Below is a small trained network, with its code and all its weights. Each question gives an input and a target symbol and asks what happens when units are switched off, that is, made to give their printed mean instead of their output.

import numpy as np


def w(rows, s, z=0):
    codes = np.array(rows[::2]) - 128.0
    scale = np.full(codes.shape[1], s)
    scale[-1] = z or s
    return codes * scale


def f(y):
    return np.maximum(y, 0)


def softmax(a):
    e = np.exp(a - a.max(-1, keepdims=True))
    return e / e.sum(-1, keepdims=True)


def log_softmax(a):
    a = a - a.max(-1, keepdims=True)
    return a - np.log(np.exp(a).sum(-1, keepdims=True))


def net(x, mask):
    ids = ['αγζλμπτφψ'.index(c) for c in x.split()]
    T = len(ids)
    res = E[ids] + P[:T]
    u = 0
    for l in range(2):
        q, k, v = (res @ M[l].T for M in (Q, K, V))
        z = softmax(np.where(np.tri(T) > 0, q @ k.T / 4**0.5, -1e9)) @ v
        res = res + np.where(mask[u], z, O[l][:, -1]) @ O[l][:, :-1]
        u += 1
        y = f(res @ A[l][:, :-1].T + A[l][:, -1])
        res = res + np.where(mask[u : u + 4], y, B[l][:, -1]) @ B[l][:, :-1]
        u += 4
    return log_softmax(res[-1] @ U[:, :-1].T + U[:, -1])


Q, K, V, O, A, B = {}, {}, {}, {}, {}, {}
E = w([
[121,160,254,165,95,164,99,98,138,90,76,122],'α',
[83,57,151,98,19,98,135,120,207,192,188,143],'γ',
[144,214,176,173,74,161,118,21,36,131,137,129],'ζ',
[133,220,122,140,97,97,139,92,55,144,214,110],'λ',
[141,235,168,147,109,208,138,172,117,82,135,139],'μ',
[115,151,196,145,97,65,99,71,65,123,158,127],'π',
[74,121,103,186,158,122,49,196,123,96,171,111],'τ',
[102,160,50,121,76,190,164,80,243,160,162,21],'φ',
[68,54,125,88,84,158,97,153,129,106,65,2],'ψ',
],0.009)
P = w([
[165,178,111,152,155,39,172,167,157,184,34,138],'0',
[193,184,108,128,102,79,67,158,149,207,70,134],'1',
[110,149,132,213,97,83,200,162,108,162,85,118],'2',
[181,173,140,133,81,110,42,149,135,186,125,97],'3',
[77,142,151,205,90,119,195,153,95,141,124,95],'4',
[161,163,159,124,76,145,27,138,131,160,151,84],'5',
[64,126,153,194,85,140,184,129,105,107,150,104],'6',
[144,146,175,106,91,167,21,125,137,139,173,81],'7',
[46,112,149,177,87,156,176,121,108,76,170,110],'8',
[132,132,190,93,105,189,10,108,136,118,195,86],'9',
[35,99,153,163,105,173,172,97,117,52,194,112],'10',
[123,116,195,74,120,211,1,91,138,90,213,83],'11',
[16,92,169,136,119,180,160,73,120,27,214,120],'12',
[103,109,180,98,117,197,55,109,120,83,233,98],'13',
],0.0081)
Q[0] = w([
[236,149,124,38,148,120,27,107,141,184,106,150],'L0H1',
[253,107,72,52,229,88,141,138,141,190,25,173],'L0H1',
[133,123,105,134,155,74,254,103,102,123,42,186],'L0H1',
[200,90,33,96,184,70,188,130,155,154,59,210],'L0H1',
],0.0094)
K[0] = w([
[44,106,96,207,141,84,254,156,120,127,64,137],'L0H1',
[149,167,98,179,109,47,174,177,136,187,45,140],'L0H1',
[237,134,101,123,128,85,52,191,155,225,67,102],'L0H1',
[198,176,130,160,132,71,138,170,131,192,33,142],'L0H1',
],0.0086)
V[0] = w([
[119,109,65,140,160,60,129,145,55,164,217,147],'L0H1',
[99,60,145,103,70,66,144,96,226,194,127,88],'L0H1',
[169,151,168,131,102,115,129,1,47,159,126,133],'L0H1',
[144,207,88,90,93,186,185,93,161,169,172,98],'L0H1',
],0.0077)
O[0] = w([
[59,119,64,138,72,155,126,66,205,76,102,250,8],'L0H1',
[132,125,120,49,164,127,122,111,42,33,140,161,123],'L0H1',
[191,30,136,145,153,158,59,147,94,165,98,173,33],'L0H1',
[254,93,122,156,187,56,122,82,212,38,164,130,73],'L0H1',
],0.0081,0.0014)
A[0] = w([
[2,156,123,136,44,211,98,142,41,222,132,139,188],'L0N1',
[244,215,227,91,144,106,171,94,83,63,126,181,168],'L0N2',
[111,208,120,224,154,105,94,94,193,78,140,142,254],'L0N3',
[43,193,157,144,102,158,90,92,59,155,151,111,146],'L0N4',
],0.0043,0.0014)
B[0] = w([
[108,131,197,78,34,80,185,192,129,102,143,113,254],'L0N1',
[237,80,172,105,3,143,182,71,112,180,99,83,174],'L0N2',
[145,204,108,197,132,103,118,42,166,48,139,134,201],'L0N3',
[85,162,179,111,73,119,144,143,111,113,117,121,230],'L0N4',
],0.006,0.0061)
Q[1] = w([
[189,133,205,192,40,165,102,61,123,81,162,50],'L1H1',
[155,174,181,146,46,133,116,109,105,112,130,93],'L1H1',
[197,131,249,180,28,133,115,40,61,82,186,36],'L1H1',
[114,77,3,82,177,123,132,163,203,137,122,226],'L1H1',
],0.0051)
K[1] = w([
[89,92,145,93,139,150,120,123,163,99,230,102],'L1H1',
[79,105,121,126,140,145,121,155,157,103,206,99],'L1H1',
[72,36,118,103,141,145,116,126,164,110,253,79],'L1H1',
[201,192,164,138,92,102,172,97,86,172,36,176],'L1H1',
],0.0061)
V[1] = w([
[83,160,84,173,193,18,42,183,69,55,117,148],'L1H1',
[139,83,123,80,98,2,168,120,176,206,178,164],'L1H1',
[135,99,82,146,188,156,95,161,138,134,143,121],'L1H1',
[106,157,50,118,159,201,130,122,168,88,128,89],'L1H1',
],0.0046)
O[1] = w([
[97,158,190,124,148,80,95,143,92,59,169,133,178],'L1H1',
[151,91,90,45,124,227,166,81,127,120,254,161,124],'L1H1',
[129,171,144,106,95,95,170,157,152,105,121,114,2],'L1H1',
[126,134,153,178,107,88,148,140,155,135,149,82,78],'L1H1',
],0.0073,0.0032)
A[1] = w([
[112,22,120,82,75,184,109,122,93,99,130,182,252],'L1N1',
[72,125,147,110,93,166,81,155,45,68,90,244,236],'L1N2',
[236,174,100,150,143,207,196,166,124,240,13,156,60],'L1N3',
[187,1,69,179,248,143,51,98,177,79,123,219,222],'L1N4',
],0.0045,0.0019)
B[1] = w([
[148,133,114,113,168,187,157,131,119,188,193,166,195],'L1N1',
[135,172,154,99,153,154,162,155,133,131,209,191,252],'L1N2',
[50,118,87,83,52,143,166,118,199,97,2,150,151],'L1N3',
[100,128,181,141,126,61,55,153,61,71,13,171,173],'L1N4',
],0.0071,0.0048)
U = w([
[199,93,120,77,120,18,149,110,150,50,131,122,11],'α',
[123,208,188,187,171,95,85,165,73,103,155,139,219],'γ',
[64,165,119,104,47,113,166,130,208,107,119,151,58],'ζ',
[99,94,93,162,113,127,85,34,134,100,83,198,67],'λ',
[130,161,86,29,226,160,138,67,69,89,135,165,125],'μ',
[139,67,144,71,125,134,133,206,38,184,103,3,75],'π',
[118,60,148,141,118,132,93,137,121,171,42,153,24],'τ',
[171,116,83,230,129,146,135,57,211,178,151,29,252],'φ',
[162,62,129,128,138,214,160,133,167,200,201,218,200],'ψ',
],0.0058,0.0028)

Each question gives the input, a string of symbols that net reads in full, and the target symbol t.
The units are the heads (4 rows each of Q, K, V and O) and the neurons (one row each of A and B). Each row of codes is followed by its name. A weight is (code - 128) times the scale printed after its matrix; where a second scale follows, it is the last column's (O, A, B and U).
mask holds one flag per unit, layer by layer, with each layer's heads first. A switched-off unit (its flag False) gives its mean, the last column of its rows in O or B, instead of its output. The means were averaged over made-up inputs and are rounded, as every weight is.
A unit's drop is (log p(t) with every unit on - log p(t) with that unit switched off) / (log p(t) with every unit on - log p(t) with every unit switched off).
The circuit of an input: a set's keep is (log p(t) with only the set's units on - log p(t) with every unit switched off) / (log p(t) with every unit on - log p(t) with every unit switched off). Starting from all 10 units, units are removed one at a time, each time the one whose removal leaves the highest keep (on an exact tie, the one counted first), for as long as the keep stays at least 0.8.
units of the circuit, in order: the units of the circuit, biggest drop first
unit that matters most: the unit with the biggest drop
k most important neurons: the k neurons with the biggest drops, biggest first
k most important neurons of layer l: the k neurons of layer l with the biggest drops, biggest first
drop of u: that unit's drop, to one decimal
input ζ τ γ, target ψ: unit that matters most : L1H1
input τ α τ τ μ γ τ τ μ λ τ ψ π τ, target ψ: 3 most important neurons of layer 1 : [L1N1, L1N2, L1N4]
input λ γ π, target ψ: 2 most important neurons : [L0N2, L1N1]
input τ ζ τ α τ τ τ τ τ τ γ λ ζ, target λ: 2 most important neurons : [L1N4, L0N1]
input α α α μ τ μ τ λ γ π, target ψ: units of the circuit, in order : [L1H1, L1N1]
input τ μ φ φ μ, target φ: 2 most important neurons : [L0N2, L0N1]
input μ φ τ μ τ μ τ π τ α τ μ γ, target φ: 2 most important neurons : [L0N1, L1N2]
input μ μ τ π τ γ τ τ α τ ψ α, target π: 2 most important neurons : [L0N2, L0N3]
input α γ γ π, target μ: units of the circuit, in order : [L0H1, L1H1]
input τ μ φ γ λ, target ψ: 2 most important neurons : [L0N2, L1N1]
input μ ζ μ α τ π ψ ζ, target π: units of the circuit, in order : [L0H1, L0N2, L0N3]
input γ λ τ λ π, target λ: 2 most important neurons : [L1N4, L0N1]
input τ λ τ τ π τ μ α, target φ: units of the circuit, in order : [L0H1, L0N1]
input γ τ τ τ μ φ φ π π τ φ γ, target α: units of the circuit, in order : [L0H1]
input ζ τ φ φ γ α τ λ τ α τ α μ φ, target φ: units of the circuit, in order : [L0H1, L1H1]
input φ π π π ψ ζ φ τ μ τ γ τ α μ, target π: 2 most important neurons of layer 0 : [L0N2, L0N3]
input τ τ τ μ τ, target φ: units of the circuit, in order : [L0H1, L0N1]
input μ τ π α τ μ α μ τ ψ τ α λ, target π: 2 most important neurons : [L0N3, L1N2]
input γ λ λ α, target λ: units of the circuit, in order : [L0H1, L1N4, L0N1]
input μ μ μ α α, target π: unit that matters most : L0H1
input τ ψ τ α τ μ τ ζ μ μ τ τ λ τ, target λ: 3 most important neurons : [L1N4, L0N1, L0N4]
input φ α α τ γ γ τ λ φ τ π τ λ, target ζ: 2 most important neurons of layer 0 : [L0N1, L0N4]
input π π τ τ π α ζ φ γ τ τ γ φ π, target α: 2 most important neurons of layer 0 : [L0N2, L0N4]
input τ γ α α, target ψ: 2 most important neurons of layer 0 : [L0N1, L0N3]
input α ψ ψ τ λ φ μ τ τ ζ, target ζ: 2 most important neurons of layer 0 : [L0N1, L0N4]
input τ γ λ φ τ φ μ μ α γ α, target ψ: 2 most important neurons : [L0N2, L1N1]
input μ τ φ τ α α π τ α φ, target π: units of the circuit, in order : [L0H1]
input γ τ α π α α τ α π μ γ α, target μ: drop of L0H1 : 0.8
input α τ τ α α μ π μ μ α μ τ, target φ: drop of L1N2 : 0.1
